Here is a tiny trained network, its code and every weight. The questions are about switching its units off for an input and a class, where a switched-off unit gives its printed mean instead of its output.

import numpy as np


def w(rows, s, z=0):
    codes = np.array(rows[::2]) - 128.0
    scale = np.full(codes.shape[1], s)
    scale[-1] = z or s
    return codes * scale


def norm(h):
    return h / np.sqrt((h * h).mean(-1, keepdims=True) + 1e-5)


def f(y):
    return y / 2 * (1 + np.tanh(0.7978845608 * (y + 0.044715 * y**3)))


def log_softmax(a):
    a = a - a.max(-1, keepdims=True)
    return a - np.log(np.exp(a).sum(-1, keepdims=True))


def net(x, mask):
    res = np.array(x, float).reshape(1, 5) / 4 @ E
    u = 0
    for l in range(3):
        y = f(norm(res) @ A[l][:, :-1].T + A[l][:, -1])
        res = res + np.where(mask[u : u + 12], y, B[l][:, -1]) @ B[l][:, :-1]
        u += 12
    return log_softmax(norm(res)[-1] @ U[:, :-1].T + U[:, -1])


A, B = {}, {}
E = w([
[2,160,185],'x0',
[132,123,139],'x1',
[126,132,122],'x2',
[155,224,142],'x3',
[112,164,65],'x4',
],0.0052)
A[0] = w([
[135,125,129,29],'L0N0',
[189,54,173,142],'L0N1',
[179,178,137,172],'L0N2',
[157,119,148,139],'L0N3',
[146,133,182,154],'L0N4',
[151,103,229,152],'L0N5',
[118,141,89,111],'L0N6',
[147,186,174,2],'L0N7',
[123,145,129,154],'L0N8',
[18,117,161,170],'L0N9',
[94,129,34,220],'L0N10',
[170,254,149,33],'L0N11',
],0.0098,0.0037)
B[0] = w([
[46,108,113,99],'L0N0',
[140,162,122,198],'L0N1',
[170,125,137,192],'L0N2',
[129,161,66,142],'L0N3',
[138,149,73,155],'L0N4',
[154,193,109,184],'L0N5',
[127,167,160,130],'L0N6',
[57,93,182,127],'L0N7',
[144,156,124,144],'L0N8',
[176,146,99,255],'L0N9',
[192,141,185,207],'L0N10',
[161,86,254,204],'L0N11',
],0.0075,0.0045)
A[1] = w([
[220,199,191,202],'L1N0',
[48,156,147,168],'L1N1',
[100,190,74,111],'L1N2',
[153,81,76,166],'L1N3',
[121,38,126,169],'L1N4',
[202,105,105,193],'L1N5',
[37,54,82,215],'L1N6',
[44,170,141,172],'L1N7',
[83,138,170,157],'L1N8',
[84,67,203,3],'L1N9',
[127,60,130,145],'L1N10',
[1,222,123,159],'L1N11',
],0.0092,0.0026)
B[1] = w([
[16,167,26,254],'L1N0',
[241,107,139,135],'L1N1',
[171,228,94,136],'L1N2',
[101,127,188,147],'L1N3',
[2,148,211,132],'L1N4',
[41,128,162,189],'L1N5',
[117,104,240,129],'L1N6',
[207,93,118,140],'L1N7',
[181,70,9,133],'L1N8',
[171,194,175,121],'L1N9',
[82,207,176,128],'L1N10',
[183,79,77,161],'L1N11',
],0.0049,0.0098)
A[2] = w([
[142,126,128,112],'L2N0',
[82,83,2,241],'L2N1',
[119,114,59,196],'L2N2',
[110,177,62,68],'L2N3',
[57,167,93,129],'L2N4',
[78,153,103,208],'L2N5',
[213,206,89,182],'L2N6',
[190,130,110,190],'L2N7',
[192,251,134,37],'L2N8',
[93,150,86,63],'L2N9',
[78,135,182,254],'L2N10',
[166,157,195,50],'L2N11',
],0.0089,0.0021)
B[2] = w([
[132,121,118,123],'L2N0',
[182,116,165,239],'L2N1',
[166,111,142,185],'L2N2',
[159,145,98,209],'L2N3',
[191,174,111,203],'L2N4',
[228,137,160,195],'L2N5',
[98,64,196,254],'L2N6',
[151,59,187,157],'L2N7',
[65,90,141,225],'L2N8',
[168,163,80,161],'L2N9',
[133,254,145,171],'L2N10',
[56,144,50,125],'L2N11',
],0.0057,0.0059)
U = w([
[201,7,146,156],'0',
[147,173,122,214],'1',
[21,148,192,165],'2',
[178,181,97,132],'3',
[155,158,102,144],'4',
[83,129,35,14],'5',
[12,58,21,1],'6',
],0.011,0.0073)

Each question gives the input, the list of numbers given to net, and the class t.
The units are the neurons (one row each of A and B). Each row of codes is followed by its name. A weight is (code - 128) times the scale printed after its matrix; where a second scale follows, it is the last column's (A, B and U).
mask holds one flag per neuron, layer by layer. A switched-off neuron (its flag False) gives its mean, the last column of its row in B, instead of its output. The means were averaged over made-up inputs and are rounded, as every weight is.
A unit's drop is (log p(t) with every unit on - log p(t) with that unit switched off) / (log p(t) with every unit on - log p(t) with every unit switched off).
The circuit of an input: a set's keep is (log p(t) with only the set's units on - log p(t) with every unit switched off) / (log p(t) with every unit on - log p(t) with every unit switched off). Starting from the 12 units with the biggest drops (on a tie, the unit counted first), units are removed one at a time, each time the one whose removal leaves the highest keep (on an exact tie, the one counted first), for as long as the keep stays at least 0.8.
units of the circuit, in order: the units of the circuit, biggest drop first
unit that matters most: the unit with the biggest drop
top k neurons in layer l: the k neurons of layer l with the biggest drops, biggest first
drop of u: that unit's drop, to one decimal
input [5,0,4,-3,2], class 0: units of the circuit, in order	[L1N0 L1N11]
input [-7,-2,-4,4,1], class 0: top 2 neurons in layer 2	[L2N6 L2N10]
input [0,2,-7,-6,3], class 1: units of the circuit, in order	[L2N6]
input [5,1,1,-3,-1], class 0: units of the circuit, in order	[L0N11 L1N0 L1N11]
input [6,-3,3,-2,-7], class 3: units of the circuit, in order	[L0N9 L0N5]
input [-8,5,6,5,5], class 0: top 3 neurons in layer 2	[L2N6 L2N10 L2N8]
input [3,-4,-5,-5,1], class 1: top 3 neurons in layer 0	[L0N9 L0N10 L0N7]
input [-3,-3,-3,7,-4], class 2: top 2 neurons in layer 0	[L0N11 L0N2]
input [5,-2,0,-1,-4], class 0: top 3 neurons in layer 1	[L1N11 L1N0 L1N5]
input [-8,-6,1,8,3], class 0: top 2 neurons in layer 2	[L2N6 L2N10]
input [-7,5,5,8,4], class 2: top 2 neurons in layer 1	[L1N11 L1N8]
input [4,-1,-3,-3,6], class 3: top 2 neurons in layer 0	[L0N10 L0N9]
input [5,-6,-1,-5,5], class 4: top 3 neurons in layer 0	[L0N10 L0N9 L0N7]
input [-1,6,4,-4,-8], class 3: unit that matters most	L0N5
input [4,-8,-1,-5,0], class 4: top 3 neurons in layer 0	[L0N7 L0N9 L0N10]
input [3,1,4,-7,5], class 2: top 2 neurons in layer 1	[L1N4 L1N0]
input [-6,5,6,-8,5], class 2: top 3 neurons in layer 1	[L1N0 L1N4 L1N3]
input [-5,-5,3,-8,4], class 2: top 2 neurons in layer 0	[L0N9 L0N5]
input [-3,8,-8,-4,2], class 1: top 2 neurons in layer 0	[L0N1 L0N9]
input [0,4,5,8,5], class 2: unit that matters most	L0N11
input [4,2,3,-6,8], class 3: drop of L0N10	1.3
input [6,-3,5,4,5], class 0: drop of L1N1	0.2
input [4,7,-7,-4,1], class 1: drop of L0N9	1.2
input [1,6,-3,8,5], class 2: drop of L0N11	1.5
